[-0.52  3.56  5.84 -1.16  2.49 -8.15 -1.99] = Tuta
[-1.06 -1.99  4.97 -6.66  2.24  1.32  0.56] = fodel
[-3.06 -0.86 -7.15  2.42 -2.17  6.04  1.69] = binis
[-1.99  0.56 -6.66  2.24 -1.99 -1.98  1.32] = nenir
[ 3.56 -0.52  5.84 -1.99  2.48 -8.15 -1.16] = Lin
[ 0.87  2.66  6.33 -1.85  0.74 -0.12 -1.82] = muka
[ 0.87  2.66  6.33  1.83  0.63 -3.43 -1.03] = Beto
rev: [ 1.32  2.24 -6.66] | fodel
perm: [-8.15 -1.99 -1.16 -0.52  2.48  3.56  5.84] | Lin
rev: [-1.03 -3.43  0.63] | Beto
perm: [-1.98  1.32 -1.99  0.56 -6.66  2.24 -1.99] | nenir
common Lin nenir:  | [-1.99]

[-2.16 -3.76  3.39  1.87  1.13  3.39] -> Rupi
[-2.93  3.39  8.68  1.12 -4.51  9.33] -> Taped
[-2.93 -4.51  9.33  8.68  3.39  1.13] -> muper
q: [-2.93  3.39  8.68  1.12 -4.51  9.33] | Taped
perm: [ 9.33  8.68  3.39  1.13 -2.93 -4.51] | muper
perm: [ 1.13  3.39  8.68  9.33 -4.51 -2.93] | muper

[-2.74 -2.66  5.67 -2.96  7.48 -4.41  0.66  3.55 -4.38  1.35  4.83  4.17
 -4.49]  Nozov
[-0.27 -1.46 -0.73  5.22  2.08 -4.19  3.43  0.72 -1.83  3.80 -0.08  1.32
 -3.19]  pofe
[-7.21 -1.46 -0.73  5.22  2.08 -4.19  3.43  0.72 -1.83  3.80 -0.08  1.32
 -3.19]  bam
[ 3.73 -3.18  7.87  4.18 -4.45  4.28  1.06 -3.30  5.16 -2.96 -6.67 -0.23
 -4.69]  Kupez
[-4.38  5.67  0.66  4.17 -2.96  4.83 -4.49 -4.41  7.47 -2.74  1.35  3.55
 -2.66]  Zelir
[-4.69  5.17  1.06  4.28 -3.30  4.18 -6.67 -3.18  7.87 -4.45 -0.23  3.73
 -2.96]  kemun
[ 0.11 -0.73 -1.87  5.64  2.99 -3.00  2.19 -0.81 -0.08  0.48 -1.43  0.80
  0.60]  Mopo
[-4.38  5.67  0.66  4.17 -2.96  4.83 -4.49  0.59  7.47 -2.74  1.35  3.55
 -4.40]  Pini
[-0.28  0.60 -0.61  3.91  2.45 -1.08  1.88 -1.12 -1.37 -0.45 -1.22  3.68
 -2.95]  tok
common tok Mopo:  | [0.60]
shift -1: [-1.08] | [-1.09]
perm: [ 4.83  5.67 -2.96  3.55 -4.49  0.66  4.17  7.47 -4.38 -2.66  1.35 -4.41
 -2.74] | Zelir
shift -1: [-4.49  0.59] | [-4.50  0.58]
perm: [ 1.06  3.73 -3.30 -2.96 -6.67  5.17 -4.69  4.18  7.87 -4.45 -3.18 -0.23
  4.28] | kemun

[ 5.13 -4.72 -6.29  0.78  0.96] = vul
[ 6.36 -1.23 -0.34 -2.06  6.95] = munuv
[-1.23 -2.06 -0.34  6.36  7.90] = lif
[-2.92 -0.55  1.58  5.43  6.70] = bune
[-3.58 -1.91  2.50 -2.33 -3.22] = Bala
shift -1: [-1.91  2.50 -2.33] | [-1.92  2.49 -2.34]
rev: [ 6.36 -0.34 -2.06 -1.23] | lif

[-4.32 -0.34 -1.75  1.49 -2.64 -2.58  0.35 -2.35 -1.53  2.69  1.88 -2.62
 -2.13  4.88 -0.92  3.18 -2.40 -2.15  4.14]  Guvi
[-0.12 -2.80 -5.10 -2.25  2.30  2.50 -3.72  1.80 -3.71 -4.36 -3.05 -2.04
 -3.06  2.49  0.04 -4.52  2.23 -0.30  1.76]  Tuz
[-0.12 -2.80 -5.10 -2.25  2.30  2.50 -3.71  1.80 -3.71 -4.36 -3.05  6.12
  2.81  3.08 -3.25 -6.68 -1.19  3.95  1.18]  nidap
[-0.12 -2.80 -5.10 -2.25  2.30  2.50  2.30  1.80 -3.71 -4.36 -3.05 -2.04
 -3.06  2.49  0.04 -4.52  2.23  0.56  1.76]  leb
[-0.12 -2.80 -5.10 -2.25  2.30  2.50  0.37  1.80 -3.71 -4.36 -3.05  6.12
  2.81  3.08  0.29 -6.68 -1.19  3.95  1.18]  lal
shift -1: [-0.12 -2.80 -5.10 -2.25] | [-0.13 -2.81 -5.11 -2.26]
q: [-0.12 -2.80 -5.10 -2.25  2.30  2.50  0.37  1.80 -3.71 -4.36 -3.05  6.12
  2.81  3.08  0.29 -6.68 -1.19  3.95  1.18] | lal

[-3.38  0.14 -0.58  1.24  3.28 -0.21  0.95  3.83 -4.55 -1.69  0.81 -2.20
 -1.00  2.95 -1.33  1.05 -0.63  1.71 -0.79 -0.86 -0.64 -0.10 -0.35 -3.35
 -1.16] = vanuf
[-1.05  1.74 -1.19  1.24  0.13  0.00 -0.51 -0.47  0.31  0.98  0.02 -1.73
 -0.61 -1.74  0.88  0.34  2.23 -0.59 -0.11 -1.00  0.00  0.52 -0.84 -0.23
  1.02] = pubas
[-3.00  1.25  1.35 -0.48  7.63 -4.26  0.98  1.64 -6.76 -1.42  1.42 -3.67
 -3.03  1.39  1.30  1.55  2.57  1.77  0.89 -1.37  0.43 -1.19 -0.68 -1.39
  0.78] = Bevi
[-2.77 -1.47 -0.45 -0.20  0.72  0.07 -0.04  2.07 -2.67 -0.58  1.07 -2.72
  0.56  2.03 -0.46  0.75 -0.14  0.64 -0.82 -2.16  0.61  0.84  0.72 -2.88
 -1.75] = gomo
[-2.80 -0.07  1.20 -0.72  6.41 -3.41  0.58  2.22 -6.60 -2.50  1.21 -2.57
 -3.09  1.04 -0.75  0.12 -0.29  3.24  1.05 -1.56  0.35 -0.84 -0.93 -1.79
  1.47] = Tume
[ 0.61 -0.11  0.65 -0.37  0.94 -0.68 -0.51  0.29  0.37 -0.42  0.74 -1.08
 -0.20  1.18  0.97  0.52 -1.07  0.82  0.63  0.09  0.73 -0.24 -0.03 -0.11
 -0.49] = Rolin
[-1.78 -1.00 -0.35 -1.18  0.64 -0.42  0.15  2.21 -2.32  0.33 -0.86 -1.29
  0.98  2.79  0.85  1.98  1.44  0.56 -1.82 -1.15 -0.35  1.19  0.67 -3.66
 -1.36] = leniv
[-3.13 -0.37  0.79 -0.89  5.55 -2.55  1.24  2.21 -6.85 -3.75  1.45 -4.58
 -2.51  1.94 -1.39  0.97 -0.56  3.00 -0.50 -1.85 -0.46 -1.04 -0.30 -1.32
  0.68] = ketuk
[ 0.00  0.34  1.02 -0.51 -0.11 -1.74 -0.47 -0.23 -1.05  0.99 -0.84 -1.73
  0.00  2.23  1.24  0.88  0.02 -1.00  0.52 -0.61  0.31 -0.47  1.74 -1.19
 -0.59] = tomom
[ 0.96  0.57  0.48 -0.79 -0.28 -1.26  0.04  0.65 -2.06  0.50 -0.82 -1.72
  0.16  1.99  0.26  1.44  0.65 -0.52 -0.13 -0.39 -0.18  0.34  1.92 -2.34
 -0.28] = lutok
[-2.01 -0.41  0.17 -0.52  4.50 -1.75  0.95  3.10 -7.48 -3.64  1.66 -3.35
 -1.87  2.48 -2.55  1.07 -1.24  3.65 -1.37 -1.17 -1.35 -0.79 -0.11 -1.87
 -3.75] = lepun
[-3.00  0.18 -0.02  0.55  3.12 -0.38  1.38  3.51 -6.35 -2.34  1.09 -3.66
 -1.80  3.20 -3.13  0.80 -1.58  2.13 -0.42 -1.26 -0.46 -0.79 -0.09 -1.36
 -1.88] = rola
perm: [-0.23 -0.47  0.31  0.02  0.34 -0.11  1.24 -0.59 -1.74  0.88 -1.73 -1.05
  0.00 -0.47  1.74  2.23 -0.51 -1.19  0.99 -1.00 -0.84  1.02  0.00 -0.61
  0.52] | tomom
common lepun tomom:  | [-0.11]
common rola gomo:  | [-0.46]

